In the rows, 128 means zero.
Facts:
J115: γ 249; κ J409,J937,J887; Σ b; Ω c
J123: γ 293; κ J409,J887; Σ b; Ω g
J125: γ 383; Σ a; Ω h
J126: γ 249; κ J115; Σ a; Ω h
J131: γ 249; κ J305,J453; Σ a; Ω c
J136: γ 845; κ J434; Σ a; Ω c
J143: γ 529; κ J97,J887; Σ b; Ω c
J15: γ 35; κ J532; Σ a; Ω c
J154: γ 35; Σ b; Ω f
J158: γ 293; Σ b; Ω c
J165: γ 529; κ J939,J481,J654; Σ a; Ω d
J166: γ 383; κ J47; Σ b; Ω g
J173: γ 249; κ J601; Σ a; Ω f
J177: γ 293; Σ b; Ω d
J18: γ 35; κ J790; Σ a; Ω h
J180: γ 845; Σ b; Ω d
J197: γ 293; κ J975; Σ a; Ω c
J198: γ 529; κ J654; Σ b; Ω d
J205: γ 383; Σ a; Ω c
J209: γ 249; κ J409,J479; Σ a; Ω d
J217: γ 444; Σ a; Ω f
J221: γ 35; κ J640,J276; Σ b; Ω d
J229: γ 529; κ J481,J269,J276; Σ b; Ω d
J250: γ 845; Σ a; Ω d
J251: γ 529; κ J309,J654; Σ b; Ω c
J253: γ 293; κ J454; Σ b; Ω c
J257: γ 383; κ J760; Σ a; Ω d
J269: γ 444; κ J481; Σ a; Ω c
J276: γ 249; Σ b; Ω d
J277: γ 293; κ J740; Σ b; Ω e
J28: γ 383; Σ b; Ω f
J283: γ 444; κ J970,J335; Σ b; Ω e
J285: γ 249; Σ b; Ω c
J290: γ 444; κ J165; Σ a; Ω d
J303: γ 249; κ J783,J531,J209; Σ a; Ω h
J305: γ 529; Σ a; Ω d
J309: γ 249; κ J811; Σ b; Ω g
J318: γ 35; Σ b; Ω c
J335: γ 845; Σ a; Ω f
J341: γ 293; κ J507; Σ a; Ω f
J343: γ 35; κ J601,J173,J887; Σ a; Ω c
J348: γ 383; Σ b; Ω c
J377: γ 845; κ J123,J471; Σ a; Ω d
J378: γ 383; κ J123,J154; Σ b; Ω f
J384: γ 293; κ J970; Σ a; Ω c
J386: γ 845; κ J740; Σ a; Ω c
J390: γ 529; Σ a; Ω e
J404: γ 845; κ J173,J887; Σ b; Ω g
J409: γ 293; κ J811; Σ a; Ω c
J420: γ 383; κ J154,J792,J209; Σ a; Ω c
J427: γ 444; κ J125; Σ a; Ω c
J434: γ 249; κ J309; Σ b; Ω c
J437: γ 529; κ J166,J614; Σ a; Ω d
J438: γ 249; κ J894; Σ b; Ω d
J441: γ 293; κ J221; Σ b; Ω c
J453: γ 444; Σ a; Ω f
J454: γ 249; κ J125,J173; Σ b; Ω c
J469: γ 249; Σ a; Ω f
J47: γ 249; κ J887; Σ b; Ω d
J471: γ 383; κ J131; Σ b; Ω c
J477: γ 35; κ J807,J527; Σ a; Ω c
J479: γ 249; Σ a; Ω d
J48: γ 383; κ J15; Σ a; Ω d
J481: γ 293; κ J303; Σ a; Ω d
J487: γ 249; Σ a; Ω g
J493: γ 35; κ J732,J384,J846,J646,J441; Σ b; Ω g
J507: γ 529; Σ b; Ω c
J516: γ 249; κ J123,J740; Σ a; Ω g
J52: γ 529; κ J378,J976; Σ b; Ω g
J527: γ 249; κ J309; Σ b; Ω e
J528: γ 293; κ J48,J846,J67; Σ b; Ω f
J530: γ 293; κ J97,J253; Σ b; Ω d
J531: γ 529; κ J811,J783; Σ b; Ω c
J532: γ 293; κ J173,J479; Σ a; Ω e
J536: γ 444; κ J305,J453; Σ b; Ω c
J543: γ 529; κ J341; Σ a; Ω c
J549: γ 35; κ J125,J943,J409; Σ b; Ω c
J553: γ 293; κ J596; Σ b; Ω f
J564: γ 249; Σ b; Ω c
J566: γ 35; κ J390,J454; Σ b; Ω c
J596: γ 249; κ J290,J154; Σ b; Ω f
J598: γ 383; Σ a; Ω c
J601: γ 845; Σ b; Ω h
J610: γ 383; κ J441; Σ b; Ω c
J613: γ 293; Σ b; Ω f
J614: γ 444; κ J613; Σ a; Ω e
J633: γ 845; κ J47,J792; Σ a; Ω e
J640: γ 249; Σ a; Ω e
J646: γ 529; κ J783; Σ b; Ω e
J65: γ 293; κ J48,J253,J987; Σ a; Ω e
J653: γ 249; κ J269; Σ a; Ω e
J654: γ 529; κ J914,J536; Σ b; Ω d
J67: γ 529; Σ b; Ω e
J682: γ 444; κ J826,J695; Σ a; Ω d
J689: γ 529; κ J481; Σ a; Ω e
J694: γ 35; Σ b; Ω c
J695: γ 444; κ J136,J198; Σ b; Ω e
J696: γ 293; κ J717,J217,J165,J136,J925; Σ b; Ω g
J704: γ 293; Σ a; Ω e
J717: γ 444; Σ a; Ω d
J721: γ 249; κ J598,J377,J143,J52; Σ a; Ω d
J73: γ 249; κ J277,J386; Σ a; Ω c
J730: γ 529; κ J343,J131,J532,J454; Σ b; Ω g
J732: γ 35; Σ a; Ω d
J740: γ 529; κ J790,J154; Σ a; Ω g
J741: γ 529; Σ a; Ω h
J748: γ 444; κ J516,J910,J789; Σ a; Ω d
J760: γ 249; κ J318; Σ b; Ω e
J777: γ 845; Σ b; Ω d
J783: γ 249; κ J343; Σ a; Ω d
J789: γ 444; κ J732,J792,J880; Σ a; Ω c
J790: γ 444; κ J943; Σ a; Ω c
J791: γ 383; κ J390,J696,J453; Σ b; Ω d
J792: γ 444; κ J532,J910,J209; Σ a; Ω d
J8: γ 444; κ J290,J998; Σ b; Ω c
J800: γ 383; κ J536; Σ b; Ω f
J807: γ 35; κ J828; Σ a; Ω e
J811: γ 249; κ J880; Σ b; Ω c
J813: γ 444; κ J516; Σ b; Ω c
J819: γ 35; κ J48,J828,J614; Σ b; Ω f
J826: γ 249; κ J696,J409; Σ a; Ω c
J828: γ 444; κ J783,J835; Σ b; Ω f
J829: γ 293; κ J95,J925; Σ a; Ω d
J834: γ 35; κ J811,J209; Σ a; Ω e
J835: γ 249; Σ b; Ω c
J84: γ 529; Σ a; Ω e
J843: γ 444; κ J95; Σ a; Ω c
J846: γ 293; κ J131; Σ b; Ω g
J864: γ 845; Σ b; Ω g
J867: γ 383; Σ b; Ω c
J872: γ 249; κ J943; Σ b; Ω c
J874: γ 444; Σ a; Ω f
J880: γ 293; Σ b; Ω g
J887: γ 444; κ J209; Σ a; Ω c
J894: γ 249; κ J125,J390,J760; Σ a; Ω f
J910: γ 529; κ J126,J937; Σ b; Ω c
J914: γ 35; Σ b; Ω c
J925: γ 249; κ J131; Σ a; Ω g
J928: γ 35; κ J303; Σ b; Ω e
J937: γ 444; κ J943,J173; Σ b; Ω c
J939: γ 444; κ J131,J126,J427; Σ b; Ω c
J943: γ 35; κ J125,J880; Σ b; Ω h
J95: γ 383; κ J894; Σ a; Ω d
J956: γ 845; κ J378,J205,J165; Σ a; Ω d
J962: γ 249; Σ a; Ω h
J97: γ 249; κ J318; Σ a; Ω h
J970: γ 444; Σ b; Ω d
J975: γ 293; κ J976,J95; Σ b; Ω c
J976: γ 383; κ J531; Σ b; Ω c
J978: γ 529; Σ b; Ω c
J987: γ 249; κ J47,J309; Σ b; Ω e
J998: γ 35; κ J441; Σ a; Ω g

Known rows:
[161 124 132 209  93  65 107 151 155 154 110 155 148 123 109  71 156 162
 121  86 117 175 154 158 125 194 109 151  91 101 102 130 200 154  93 112
 115  99 133] : J409
[ 90 117 162 171 108 153  51 154 108 128 152 108  75 133 154  94 108 131
  96 167 172 104 131  99 156 173 107 153 170 111 150 179 138  97 152 126
 119  98 111] : J115
[201 120  95 147 105 126 141 137 149 120  78 125 196 160  64 120 155 118
 100  78  62 177 130 147 123 140 140  96 147 156 115  86 127 167 135 141
 119 170 160] : J65
[210 128 108 153 101 147 159 130 153 110  75 125 184 150  81 120 148 108
 113 108  51 185 149 134 136 116 142  71 131 154 135  75 120 181 122 144
 108 186 155] : J704
[136 118 115 145 140 128 124 170  99 142 136 174 157 133  58  99 145 102
 155 132 114 149 110  96 108 139 140 148 108  90 117 130 109 114 179  88
 120 119 116] : J783
[141 125  89  75 162 102 179 141 124 127 145 164 164  84 103 171 150 103
 136 131 109 153  76 128 105 104 149 121 123 101 130 147  93 120 160 115
 122 101 148] : J998
[171 135  85 139 121 163 150 146 131 120 138 159 158 139  78 127 102  86
 108 172  78 186 118  99 145  88 150  76 135 132 140  85  85 147 200 105
 115 165 135] : J640
[179 120 125 124 108 199 122 103 142 100  81  76 172 185 119 127 139 129
  65  77 120 134 128 130 120 142 131 108 169 208 146 115 153 161 105 141
 135 170 136] : J277
[139 110 125 124 149  94 163 155 102 147 133 170 152 130  76 144 124 105
 165 109 113 131  99 107 118 131 152 162  94 113 108  88  89 110 155 117
 154 118 130] : J290
[126 117  96 109 120 127 117 118 144 130  93 131 169 150  46  83 176 125
 164 113  78 163 131 149  82 112 117 121  96  99  91 148 146 124 156 105
  81 141 122] : J95
[ 88 149  85 145 137  56 145 139 160 146 166 160 108  78 150 138 116 138
 153 148 128 136 111 152 131 122 123 136 116  88  97 125 116 114 156 123
 123  76 127] : J477
[ 76 150 156 147 112 174  93 108 128 128 167 140  79 135 165 107  86 141
 125 181 166  98 168 108 162 112 111 129 122 129 143 128 140 108 131 106
 127 132  98] : J564
[ 51 142 163 130 147 123  98 120 112 140 148 116 106 131 149 159  75 142
 119 103 164  38 140 139 154 122 123 175 163 144 117  96 113  68 134 146
 173 118 133] : J939
[133 121 128  86 161 139 171 108 118 125 111  85 119 120 175 162 152 131
 159  96 166  84  95 129  85 137 136 140 130 168 121 146 130 143  80 139
 157 110 116] : J198
[127 131 178 122 107 158 103  95 133 117 103  99 148 139 144 114 147 157
  90  93 141  98 173 153 136 139 105 137 130 151 150 143 182 131  69 136
 128 140 144] : J553
[204 117  96 150 124 112 157 160 132 121 100 132 180 131  97 145 149 109
  95  89  77 175 102 126 132 149 152 100 155 151 126  90  98 164 146 150
 142 141 162] : J633
[157 117 171  78 129 188 126 101 113 108  82 101 173 153 106 131 168 133
  99  78 135 105 154 135 112 126 124 128 135 167 161 145 164 126  75 131
 136 162 149] : J696
[102 134 139  99 131 203  93 102 127 115 100  89 139 160 106  86 167 126
 149 119 130  97 147 131  85 116 114 119 133 151 138 182 157 131 124  99
  93 149 111] : J791
[156 115 133 137 138  87 150 155 106 146  96 136 155 123  83 130 164 108
 176  87  91 124 118 135 109 139 138 143 114 107 113 111  98 134 118 142
 127 129 145] : J377

Rows:
No name comes twice in this set of rows, the named rows included.
[ 86 134 154 108 125 179  96 114 118 121 165 136 128 136 132 121 100 134
  81 148 176 106 141 112 145 117 124 144 124 131 152 148 150  93 143  97
 141 118 122] : J596
[146  81  53  46 136 114 141  90 139  99 144  48  41 193 163 148 108 157
  97 170 186 161  42 135 110 129 155 121 154 132  83 156 135 117 153 164
 151 169  82] : J943
[105 154 110 194 101 101  77 144 163 143 126 154 145 106  88  59 158 146
 138 126  88 157 164 153 117 143  92 118 123  90 113 162 171 138 137 101
  75 103 136] : J420
[157 119 138  61 157 148 169 109 115 118 116  93 143 111 172 179 158 125
 109 100 160 104  93 131 100 126 143 124 142 170 154 160 120 135  79 146
 149 112 142] : J52
[117 141 187 164  96 144 104  94 143 131 104 105 108 141 169  98 122 160
 131 118 133  94 198 142 155 135 103 118 120 145 142 126 177 148  57 138
 116 157 120] : J158
[ 15 180 142 137 135 175  39  88 162 127 110  89 141 139 108 100 138 155
 130  83 114  45 189 171 111 102  82 130 186 141 121 148 159  88 128 131
 100 140 136] : J471
[111 123 152 104 134 203 126 122  95 116 138 122 103 153 127 118 116 110
 148 177 156 111 141  79 120 102 138 121 108 141 150 140 118 119 141  96
 126 153  94] : J276
[105  79 155 124 106  89  87 105 113 113 135  88  50 162 174 134  84 147
  95 161 180 112 104 133 175 160 113 191 138 117 115 133 127  82 140 171
 147 120 111] : J937
[144 114 119 106 139 134 128 156 100 128 136 173 174 122  40 124 137 100
 115 132 112 159 108 107 124 110 142 130 117  94 142 134 105 107 181  98
 124 122 149] : J516
[105 144 122 138 141 100 148 106 153 136 146 104 106 101 218 157 120 168
 128  98 177  88 124 160 113 158 118 150 124 161 113 136 170 136  71 131
 162  81 121] : J251

The same nodes again, as new rows of numbers:
Known rows:
[ 76 150 174 189 116 121 148 156 162 138  81 127 160 116 121  97  73 100
  57 102 103  92 188 165 115 146 100 151 157 144 141 116] : J549
[ 94 131 174 201 156 126 152 145 149 143  83 152 168 113 117  97  78 116
  79 116  87  83 188 154 138 140 113 152 153 137 121 109] : J939
[ 84 135 173 127 155 128 143 114 145 159 129 189 161  98 144 119 106  67
  96 128  79  97  91 170 149 127 106 139 149 114 131  92] : J126
[110 151 173 164 136 115 152 176 136 138  83 125 154 123 110  93  64  96
  57 117  98  98 146 162 113 108 102 150 161 135 130 105] : J978
[ 77 130 181 160 176 129 136 106 127 158 109 171 158 125 125 116 155  96
 115  76  98  94 178 159 143 127 127 130 142  94 131 114] : J717
[ 77 130 183 148 167 127 135 101 128 151 111 181 161 126 117 108 160 102
 120  72 102  95 172 156 141 128 118 132 138  98 136 117] : J217
[152 153 167 186 150 123 144 138 133 150 106 165 140 108 109  84  90 100
  77 117 140  91 136 158 123 100 112 139 156 125 102  94] : J846
[103 102 161 103 147 120 136 156 160 128  62 100 172 128 132  91  37  66
  96  98  56 109 139 157 167 124 135 144 132 148 104 114] : J527
[105 127 188  89 189 119 139 153 106 137  81  99 150 159 116 127 124  86
  97  89  72 111 149 159 168  97 141 136 137  88 128 109] : J704
[ 66 133 189 168 180 127 150 124 130 152 105 164 165 123 127 130 135 107
  92 112  72  87 171 161 153 140 115 146 150 100 147 106] : J789
[ 53 151 176 112 107 121 123 125 157 145 111 135 150 125 138 112 110  52
  83  75 106 113 134 179 120 129 104 131 144 110 153 117] : J257
[ 97 135 182  98 176 119 150 156 111 148 110 158 158 125 122 123  89  77
  84 137  56 105  81 163 150  91 109 145 155 103 133  90] : J136
[ 88 149 164 180 125 118 141 138 163 133  88 133 155 116 129  84 123  89
  83  75 134 105 205 163  97 129 112 141 142 128 116 123] : J221
[125 143 176 167 155 120 151 172 125 139  84 138 154 124 103  93  55 107
  64 130  92  93 141 155 133 101 110 151 159 130 116  98] : J975
[ 94 146 192 131 170 122 146 152 109 144 108 151 149 135 113 128 106  99
  74 131  79  98 125 162 154 104 112 147 156  93 139  94] : J197
[ 87 147 169 172  98 121 129 130 167 132  87 141 155 121 113  76  92  94
  82  69 135 100 188 161 109 138 103 139 143 139 130 126] : J819
[126 142 176 169 157 119 152 172 124 140  83 139 154 124 102  92  55 107
  65 128  92  93 141 154 133 101 110 151 161 130 118  98] : J253
[105 165 180 144 144 123 139 124 124 160 128 165 136 117 124 117 142  80
  79 100 133 101 122 172 124 110 105 131 156  97 140  98] : J740
[ 77 121 174  93 144 124 129 109 147 139 118 180 165 116 133 103 110  64
 117 100  79 109 101 162 150 118 112 135 132 108 126 107] : J469

Rows:
No name comes twice in this set of rows, the named rows included.
[105 127 170 184 137 126 133 118 154 136  89 166 162 118 108  76  96 110
 103  83 119  91 188 150 134 134 116 140 139 133 110 119] : J828
[106 145 184 122 175 121 136 134 108 144 113 158 143 136 118 113 143  88
  99 101 108 109 139 159 139  87 123 134 143  81 117 102] : J481
[ 84 135 173 129 153 128 142 113 145 160 129 189 160  98 142 118 101  67
  95 126  79  96  89 170 151 127 106 138 150 115 133  92] : J97
[ 56 150 174 113 118 119 129 126 151 148 110 137 152 123 137 110 124  52
  89  69 103 113 133 178 110 124 106 129 144 109 154 119] : J48
[152 152 166 185 154 123 145 142 128 155 105 166 141 108 107  83  90 100
  79 110 139  91 134 158 121  98 112 136 158 127 104  96] : J880
[120 131 169 123 152 112 143 177 133 132  55  74 154 147 110  92  73  82
  79  72  90 110 167 159 129 104 131 138 143 132 121 120] : J67
[ 46 152 177 116 134 115 152 150 142 152 105 134 163 118 139 124 119  64
  73  91  73 107 127 177 107 131  95 139 157 118 171 113] : J205
[105 143 186 124 163 124 129 131 112 146 112 155 141 138 113 113 123  88
  95 103 107 105 134 160 149  94 123 134 145  84 121 102] : J829
[118 133 170 123 147 113 141 174 139 124  56  72 153 147 113  93  73  82
  76  82  93 111 170 160 134 106 131 142 139 130 117 119] : J646
[121 132 155 162 131 127 139 123 166 152 110 179 159  87 135  82  58  71
  89 120 110  94 108 163 136 126 107 139 148 149 101  96] : J309
[149 144 161 150 135 124 138 143 143 146 111 171 144 102 119  81  51  78
  77 135 124  99  91 160 137  97 108 141 153 136  93  87] : J404

Now the same nodes, written a new way:
Known rows:
[166 121 115 128 132 140 131 179 127 175 128 146 124  96 116 105 123 125
 126 126 121 120 115 105 140 130 111] : J874
[139 160 104 130 136 124 126 125 153 164 123 138 170 151 133 163  99 124
 121 128  91 101 135 109 162 122  81] : J939
[130 139 101 129 114 122 128 123 144 144 126 113 147 139 138 169  89 123
 123 121  91 100 130 109 161 123 112] : J441
[148 128 100 120 139 132 155 130 130 123 127 151  95 116 132  96 109 126
 127 126 108 102 100 104 166 131  89] : J481
[128 121 107 127 145 129 171 124 183  95 137 113 149  87 120  86 111 121
 122 129 189 121 100 158 127 123 179] : J97
[138 127 109 127 123 125 128 126 183 188 129 168  94 216 115 139 132 133
 122 129  92  94 127 155 128 130  81] : J654
[161 131 124 123 141 142 144 157 132 127 131 130 119  99 115  85 130 151
 134 123 152 105 106 108 125 123  86] : J633
[120 124  98 134 131 125 159 123 150  91 129 111 125  93 121  85 129 122
 124 129 153 113 104 134 128 121 190] : J516
[130 138 105 125 129 125 145 126 173 111 139 138 144 113 115 102  97 122
 123 125 107  96 106 208 126 121  87] : J943
[120 127 110 133 110 128 194 124 146  96 136 104  96  86 113  86 126 130
 123 140 196 112 109 138 127 120 185] : J640
[157 132 115 127 137 135 128 151 131 161 122 178  99  94 116 101 142 126
 134 124 130 118 108 103 153 132 100] : J217
[131 135 103 126 161 124 121 126 134 106 124 148 180 121 164 121 107 120
 122 125  90 107 122 106 162 128 124] : J197
[142 124 111 125 126 147 153 164 141 143 137 125 119  86 119  88 114 126
 129 130 178 118 100 108 128 127 107] : J704
[120 125 116 124 125 123 129 120 171 140 127 145 105 178 121 129 117 142
 125 124  88 100 110 232 129 131  96] : J791
[115 124 103 131 135 124 153 123 150  95 123 105 110 107 150  86 122 140
 123 135 116 124 106 150 129 121 155] : J721
[175 144 107 127 113 122 134 142 167 158 130 106 161 112 119 120 103 125
 124 127 101 104 109 133 129 119  99] : J864
[123 125 107 126 117 122 124 126 139 124 131 131 166 194 140 176  98 123
 123 125  89  97 155 159 136 131 152] : J610
[163 124  98 123 154 130 137 136 141 130 129 140  99 124 131  93 128 133
 126 127 109 106 100 105 159 124  90] : J377
[166 128 102 125 165 139 131 143 131 152 129 152 117 136 127  94 115 137
 125 124  92  98 102 107 169 138  79] : J748

Rows:
No name comes twice in this set of rows, the named rows included.
[133 129 102 123 158 125 125 134 138 139 128 170 185 208 150 140 125 126
 122 131  92  96 192 103 136 143 161] : J543
[142 125 119 123 147 136 138 142 162 153 135 216  99 137 120  91 155 147
 163 127 191 103 110 116 124 150  95] : J390
[119 126 175 123 114 126 127 121 136 137 130 159 112 154 117 126 124 132
 126 122  91 109 110 194 127 144 124] : J378
[114 124 161 126 111 124 132 127 142 161 134 139 122 138 116 137 111 126
 124 125  97 116 127 195 125 142 145] : J28
[115 124 112 135 115 126 179 128 145  93 137 104 102  86 115  85 131 152
 124 133 181 117 106 148 124 123 173] : J653
[140 128 128 121 142 139 136 144 136 149 138 179 108 163 117  85 153 187
 155 126 153  98 104 110 128 143  98] : J689
[153 127 106 121 165 124 127 125 142 124 134 201 130 174 116  89 154 135
 152 125 134  98 126 105 127 139 117] : J740
[132 127 103 125 140 126 129 125 135 117 124 132 166 113 157 130 101 123
 123 129  97 102 138 104 175 124 151] : J384
[119 128 165 124 111 123 128 120 159 146 129 146 103 135 116 134 139 137
 129 126  98 120 116 204 124 134 138] : J800
[120 124 103 123 163 127 149 124 153  97 145 209 122 125 116  89 120 123
 135 125 176  97 116 154 130 146 130] : J125
[162 128 146 133 113 148 136 173 151 210 136 105 140  97 118 105 100 129
 129 126 107 103 101 145 126 123  79] : J283

